[-30   7  -1 -14  15 -14  -8  11  10  -1  -4  -3   6 -15   0   2 -14  20
   1 -11  22   8  -8  -5   8  21  -3   5  10 -17   1  -7  15   1   9   0
   7  -7  21   2  -6   7  -6  -8  15  -3  -1  -4  -3 -10  -2  -3   0   1
   1   3  -4  12  -1 -36 -16   6  10 -16  -2  -5] : (39), Q312
[-14   5   0  -3   8 -17  12  17  10  15  -3  -1 -15  -6   7   4   3   0
  11  -6  15  16 -15   1  -7   7   4  -4  -3   2   0 -28  20   5   0 -15
  -2  -1   9   5  -7  13 -21   4   9   0   2 -18   4 -17   4  -2   2  -6
  12  -1  -1  28  10 -16 -15   5  10 -12   0   1] : (36), Q312
[ -6   4   2  -1   0 -46  15  16  11  24   0  -3 -22  -9  -5  -8   6  -7
  18   3   0  13 -16  -8  -4 -17  -6 -10   8  15   2 -18  29  14 -21 -14
   4   9   5  11   2  22 -24   5  13  10   4 -36   3  -9  -8   3  -2 -10
   6 -11 -16  26   8  35 -21   1   1  -8  -8  -3] : (36), Q312
[  9   2   6   8   2 -19  30   7   4  35   0   7 -26  -5  13  -3  17  -4
   9  -8   6  36 -23 -13  -6  -6  -6  -7   3  19   3 -40  17  12 -11 -25
   3   1  -9  19 -14  11 -18  13  20  -5   8 -28   4 -28   0   0   1 -14
  11   2   7  39  42   7 -14   7  36 -10   5   5] : (37), Q312
[-14   5   0  -5  -1 -18   2  16   0  15  -5  -1  -8  -5   9   1  -3   8
   6  -8  23  13  -8  -5  -3   8   1  -3   8 -10  -4 -24  14  -2  -7  -8
  -3  12   7   3  -8   9 -16   6  14   2   1 -12   8 -21   4   3  -3   1
  15   9   4  28   9 -16 -11  13  19  -7   8  -5] : (36), Q312
[-16   4  -1  -5   1 -16   6  11   5  17  -2   3 -18  -6   0  -2   4   9
  14  -4  14  10 -14  -2   2  -7  12  -3  -6  -6  -4 -21  12   2  -6 -10
   2   8   3  10  -4  16 -16   6  17  -2  -3 -19   9 -15   0   1  -6  -3
  12  -4   7  20  13 -11 -17   5  12  -9   2   4] : (36), Q312
[-19  -1  -3  -4   0 -34  -3  11  10   3   0  -4  -9  -1  -4  -5  -9  -5
  -9   5  10   1  -2  -6   5   8 -18  -3   5  -7   8  -5  16   8 -12  -1
   0   1  24  -7  -1   1  -7  -4  12  -3  -2 -22   5  -9  -2  -4   0  -8
   8  10 -22  22 -14 -17 -19  10  -2  -5  -7 -11] : (39), Q312
[-15  10  -2 -10  10 -12 -10   9   5   3  -1  -1  -1  -2   1  -2  -6  19
 -12 -10  23  -4   1   9  -3   9 -21   8  31  -7  10 -16  11  -1  -4   6
  -5  13  19   3  -3  -3  -6  11  -3   4  -5   3   8 -17   2  -3  -8   0
   7  16  11  12  -1  39  -5  14  -9 -17  15  -3] : (36), Q312
[ -2   8   1  -4   7 -17   3   2   2   9   0   7 -20  -7  -5  -3  12   7
  12  -6   2   7 -12   3  -3 -20  -1   3  15   6   6 -16  14   6  -8  -7
   5  11   3  17   1  16  -9  11  11   0   3 -10   5  -6  -2   2  -5  -5
  -1  -4   6   7  17  32 -11  -1  10  -7   5   3] : (37), Q312
[-42  13  -9 -30  19   8 -25   5  12 -28 -12   1 -16 -17 -13  -6   5  39
   7 -22  32  -8 -11  14   5 -20  17  12  16 -27   7  -8   8  -8  13  11
   3  15  34  20   8  36 -15  14  20  -9 -10  14   1  -8   9  -6 -13  13
   3   3   5  -9  -9  23 -19   0   6 -19  19   5] : (36), Q312
[  0   3   4   2  11 -38   9   2  -4  11   4  10 -27   3  -2  -6   9  11
 -13   5  -6   5  -8   1  -2 -12 -28   8  15  22  17 -25  18   5 -18   6
   5  11   7  16  -9  15 -16  28   4  -2   4 -23  17 -20   2  -6 -19 -17
  12   3   2  24   0   1 -24   3 -11 -22  15   3] : (36), Q312
[ -5   6   3   2   6  -3  27  12   3  29   0   4 -27  -8   8  -3  21   9
  25  -7   7  25 -24  -9  -6 -13  13  -6  -4  11  -4 -42  16   6  -7 -18
   2  11 -18  24  -3  23 -22  14  19  -3   4 -18  10 -22   4   2  -8  -9
  12 -13  14  27  34  38 -14   1  22 -13   7   9] : (37), Q312
[-20   6   2  -6   2 -34   7  11  14  21   0   0 -21 -15   0 -11   2   8
   8  -8  18  22 -17 -20   1   2 -12  -5  14  -1   8 -24  24  11 -12 -14
   5  11   8  12  -6  17 -14   5  30   0   2 -25   5 -22  -3  -2  -5  -9
  12   3  -8  31  20  21 -24   7  29 -11   0  -1] : (36), Q312
[-15   2  -7  -8  -2   3  -6   3   9  -7  -7   2 -19  -2  -6 -11  13  12
  13  -6   6   5  -7   2  -2 -25  22   2  -7  -9   0 -13  -1  -1   3  -4
  -1  14   4   6   6  21 -15   7  16  -1  -3  -4   3  -6   9  -1  -6   9
   5   1  -2  -1  -1  47  -7   2   6   1   9   4] : (37), Q312
[  1   5  10   3   2 -17  19   9   6  30   1  -1 -12 -10   9  -1   9   2
   9  -7   9  24 -16 -21  -2  11 -14  -4  12  10   4 -28  18  11 -12 -22
   0   4 -10  12  -8   7  -8   4  18   1   7 -25   6 -19  -4  -1   3 -12
   6  -3   5  34  33  24 -11   5  24 -10  -3   1] : (36), Q312
[-23   9  -4 -13  13   2   0   8  13  -1  -8  -1 -17 -16  -3  -3   6  20
  15 -16  19  15 -18   0   6  -1  15   0   2  -9   2 -15  14   3  10 -11
   3  -2  14  14  -2  22 -16   1  21  -6   0  -2  -3 -10   5  -4  -1   4
   4  -7  -1   6  10   7 -16   0  17 -11   4   3] : (36), Q312
[ 14   6   4  -1   6 -42  12  -7  10   0   0   5   0  -7  -6  -5  17 -12
  15  -4 -30  11  -6  -9  -9 -33 -19 -11  26  41  20  13  21  13  -2 -10
  16 -13   1  13   8  18  -5  -7   6   3  11  -3 -25  18  -9   9  17 -12
 -18 -12 -26 -13  26  38  -4 -24  24  11  -8   0] : (34), Q312
[-24  -1  -1  -7  10 -20   9  15  20   6  -3  -7 -15 -14  -4  -6  -5  12
   8   2  11  21 -16 -11   7  15  -6  -1  -3   1  11 -21  23   7   6 -13
   1 -14  18   6  -3  15 -18  -1  21  -3   3 -24  -2 -14  -1 -13   4  -7
   3  -7 -17  24   4  16 -26  -6   3 -12  -8  -2] : (39), Q312
[-31   8  -6 -18  16  -1  -3   9  12  -8  -8   0 -16 -11  -5  -7  11  26
   8 -12  20   8  -9   1   3  -9   5   8  10  -8   6 -15  12  -3  11   1
  -1   6  19  11   2  26 -17   9  17  -3  -3  -1  -1 -13  10  -7  -7   3
  -3   0   0   8   1  32 -18   1   6 -16  14   2] : (36), Q312
[ -8   8   0  -5  -5 -16   8  17  13  19  -2  -2 -26  -8   5   4   3 -20
  26 -12  14  10 -15   7  -4 -12  21 -17  -6 -12 -11 -28  20   7  -6 -23
   2  12  12  16   2  20 -18   4  16   2   9 -30   4 -11   0  16   5  -1
   8  -1  -6  20  14  -3 -11  11  18   0  -7  -4] : (36), Q312
[-15  10   1 -10   8 -27   3   8   8  14   1   8 -18 -12  -2  -4  -1   9
  13 -11  13   6 -17  -3   2 -11   0  -4  19  -6   5 -23  23   7 -12  -9
   7  12  14  19  -4  20 -13  15  19   2  -1 -22   8 -13  -4   1 -10  -7
   3  -4  -1  16  16  14 -22   4  13 -12   1   0] : (36), Q312
[ -5   1   7   5  14  28  21  22 -17  33   1  -5   6  -4  17  14   9   9
  29   5   6  19 -16   1  -3  19  35  -5 -37   1 -24 -21   3  -6   6 -15
  -8  -8 -34   4  -9   7 -10  -3  -5  -1   1   0  10 -13   5   1 -12   7
  19 -31  28  20   9 -38  -7  -5  -2 -18   4  13] : (36), Q588
[ 22   2  17  24  -3 -79  55  28  11  72  14   2 -26  -1  14   4   3 -51
  25  15 -16  38 -27 -12 -16  -1 -34 -31   5  47   7 -45  57  27 -40 -43
   8  -7  -4  14  -8   6 -31   1   2  17  17 -79   6 -21 -19  11  13 -38
  14 -16 -24  64  29  -9 -25   1   8  -7 -32  -8] : (36), Q312
[  1  -8   4  11  12   6  16  14  -8  10   3  -4 -15   9  -1   6   1  -3
   4  21 -15  -2  -6  20  -4   4  14   2 -33  18  -9 -10   4  -4  -1   1
  -9 -10 -10   2  -2   0 -11  19 -18   1   0 -17  13  -2   5 -10 -11  -4
  12 -22   8   9 -22  -8 -10  -7 -49 -14  -3  10] : (36), Q588
[-12   3   0  -3   1  -7  16  19  13  31  -7  -3 -27 -14   8   4   0  -3
  30  -8  20  24 -23  -8   2   5  26 -13 -16 -15 -12 -37  21   6  -2 -26
  -2  10   2  17  -5  16 -20   3  11  -3   0 -30  10 -22   4   3  -4  -2
  14 -11   6  33  20  -3 -16   9  20 -10  -6   3] : (36), Q312
[-15   8  -2  -8   3 -35   5  14  13  15  -3   0 -20 -10   1  -2  -1  -6
   9  -9  18  14 -14   1   1  -1  -1  -6   8  -6   2 -26  26  10  -8 -13
  10   5  26  14  -4  14 -19   5  17   3   3 -32   7 -20  -3   4   0  -9
   4   4 -10  27   8 -13 -20  11  15 -10  -3  -5] : (36), Q312
[-20  15  -2 -16   6 -24  -3  19   6   6  -7  -1  -4  -9   3   7  -5   1
  25 -14  13  -2 -11  13  -3 -17  26 -10  -2 -13 -10 -10  20  -5  -4  -5
  10   9  20  10   3  23 -20  -3   4   0  -2 -16   0   0   3  10  -2   5
  10  -8  -1   7  -8 -42 -11   1   6  -6   3   0] : (36), Q312
[-14  -4   2   1  24  31  19  13  -6  11  -1  -4 -13  -3   1  12  10  14
  22  14  -9  10 -19  18   4   6  43   3 -51   6 -16 -19   6  -8  17  -7
  -5 -23  -9  14  -4  15 -16   6  -4 -10  -4  -6   8  -3   6 -11 -11   2
  10 -43  16   5 -12 -52 -16 -20 -27 -21  -2  19] : (36), Q588
[ 15  14   3  -3   0 -17  -4   2  -5   4   2   7  -8   0   8   4  -3  -8
   2 -18  16  -9  -1  24 -11  -7  -9  -7  36  -9   4 -25  12   0 -15  -2
   3  28  15  17  -1  -2   0  13 -12   8  -2 -12  13 -10  -7  16  -4  -7
   0  16  18  11  17  14   8  19  -1  -1   7  -8] : (36), Q312
[ -1   0   2   1  30  15  18  16  -3   5   6  -2 -18  -5  -5  13   4   0
  23  15 -15  -5 -13  44   3  -6  25  -1 -25  15  -6 -15  20  -3   5  -9
  -2 -23   7  25   3  14 -13   8 -28   0  -3 -25   7   9  -4  -6 -11  -6
  -4 -44   4  -3 -16   4 -13 -20 -67 -23 -14  12] : (36), Q588
[-30   8  -1 -12  10  12  14  19  22  18  -7  -9 -10 -24   5   0   4  12
  35 -17  31  30 -28  -9   5  12  27  -6 -11 -14 -10 -28  18   4  13 -28
   0  -6   7  12  -6  26 -22  -4  30  -4   1 -16  -4 -20   1  -3   6   4
   8 -16   0  25  28  12 -16  -1  34 -11  -7   2] : (36), Q312
[-38   3  -5 -18   4 -32  -5  12  28  -9 -10  -9 -10 -18  -5  -4 -15   4
   5 -10  16  19 -11  -6   9  11  -9  -4   9 -10  12  -2  27   9   7  -9
   7 -10  41   0   0  11 -12  -9  24  -1  -2 -20 -10  -5  -8  -6  12  -7
  -3   3 -30  14  -4 -11 -24  -2  15  -7 -15 -11] : (39), Q312
[-16   3  -1  -2  -6  18  18  17   2  44  -5  -7  -7 -16  20  -1  11  17
  29 -12  28  39 -24 -40   1  18  31  -6 -21 -18 -18 -33   7   6   2 -28
  -2  14 -32   2 -13  15 -14  -5  32  -7   3  -4   7 -31   8   2  -3   7
  23  -7  19  39  42 -13  -7  14  63  -5   7   6] : (37), Q312
[-31  15 -12 -29  13  21 -34  -3  16 -36 -11   7 -24 -15 -18  -8   2  38
   0 -26  34 -18  -2  28   6 -24  16  15  28 -37   6  -7   1  -8  12  14
   1  24  37  22  10  26  -7  16  15  -7 -12  17   6  -5   6  -3 -15  13
  -4  12   8 -23  -7  61  -9  10  -8 -14  20   5] : (36), Q312
[-26  -8   1   6  21  46  32  17   3  24  -5  -8 -21 -11   8   8  15  32
  20  14   6  32 -25 -13   9  32  27  10 -47  10 -11 -29   6  -1  18 -22
 -23 -26 -26   9 -13  17 -16   6  13 -10  -3 -12  10 -26   8 -24 -11   2
  16 -35  20  31  14  34 -18 -17 -12 -32   2  14] : (36), Q588
[  9   3   2   3  -1 -26  19   6   8  29   3   0 -26  -7   3  -3  11 -16
  22  -4  -2  17 -18  -5  -3 -18  -1  -7  10  12   1 -29  22  15 -15 -25
   9   9   0  25  -1  14 -14   9  13   2   6 -34   4 -13  -6   6   2 -14
   1  -7  -6  23  29  27 -13   1  16   0  -9   0] : (37), Q312
[-10   7   0  -4   2 -20   4   9   6  13  -7   6 -23  -2   2  -7   0   5
   4  -5  16  10 -12  -4   1  -2 -11  -1  17  -5   5 -29  18   8 -14 -12
  -2  17  10  12  -4   9 -12  12  16   0   0 -24  11 -22  -4  -1  -7  -9
   9   9   3  24  15  37 -17  12   3 -11   3  -2] : (36), Q312

[ -5 -11  -3   8   9  -6  -5  -1  50  -7 -21   9 -16  -2 -15  15 -20   0
   4  15   7 -50  19   1 -10 -15   8 -12  11 -19  -5  12 -17   9  10  21
 -17  -7 -25   5  -9 -32  28  29   3  42   5 -12  -9  12  -1   4  13  -6
 -19  17  12  15  14 -15   8  17 -29  -3  -8  26] : Q170, <68>
[ 10  -7  -8  12   4  -1  14  -6  -3  -8   2   1  -4   9   5  -1 -23   2
  12  -5 -11   4   1  -4   1  -6   4  -2  21  13   7   7 -23  32  -1 -10
  -1   7  -4 -19   6  -7  11  42   7  29  -2 -32  10 -15  10  -3   5 -34
  -4 -23  -7  20   8   0  13   8 -20  -8   1  11] : Q582, <68>
[ -6 -38   1   9   8  10  -3  -2 -13 -13  -1 -17   3 -20  16  11 -27   6
   3  -3  12 -17 -32 -15 -26 -17   5  -9  14  -3  -9  13 -10   2  -4  -9
 -13  16  15   2  -7   7  -6  26 -12  27  -1 -53  54 -10 -11 -11   0 -20
 -22 -27  -8  12  19 -10   3  15 -25 -48  -2 -19] : Q537, <68>
[  1  -3 -17  -2  14   3  -2  -3  38  -2 -20  20  12 -15   5  31 -18  -6
   8  -8   3 -29  18  -1   5 -17  -5  -3  -7 -31  13   0 -11  10  11  42
 -16  -5 -21  -1 -10  -7  16  34  20  24   8   0 -34 -24   4  18  13  -9
  -9   7  11  16  22   2  11   1 -25  -1   7   3] : Q580, <68>
[-25 -25  13   9  12 -18  19  -7  78 -55 -14  25  58  -8  21  11  -8 -37
 -14  15  16 -11 -24 -26 -48 -23 -20 -14 -61 -62 -26  21  12  -3   6  95
 -42  -4  16  45 -11 -21 -14  44   1  23  21 -83 -18 -29 -54  13  20  32
 -86  -9 -61  14   3 -21  -1  13 -40  -8   7  23] : Q170, <68>
[ -7   0  -7   7   5 -17   7  -2  34  42  -9  -1  11  -1  -4  33 -37 -24
  17 -16   2 -15  -6 -13  11   9  -4 -26  11  -9  -6 -13 -11  21  -3  23
   3  -3 -25   4  -8 -10  40  38   3  26  -5 -15 -18 -11   0  14   3 -22
  95  14 -10  21  19 -11   7 -13 -14 -15  -8  12] : Q170, <68>
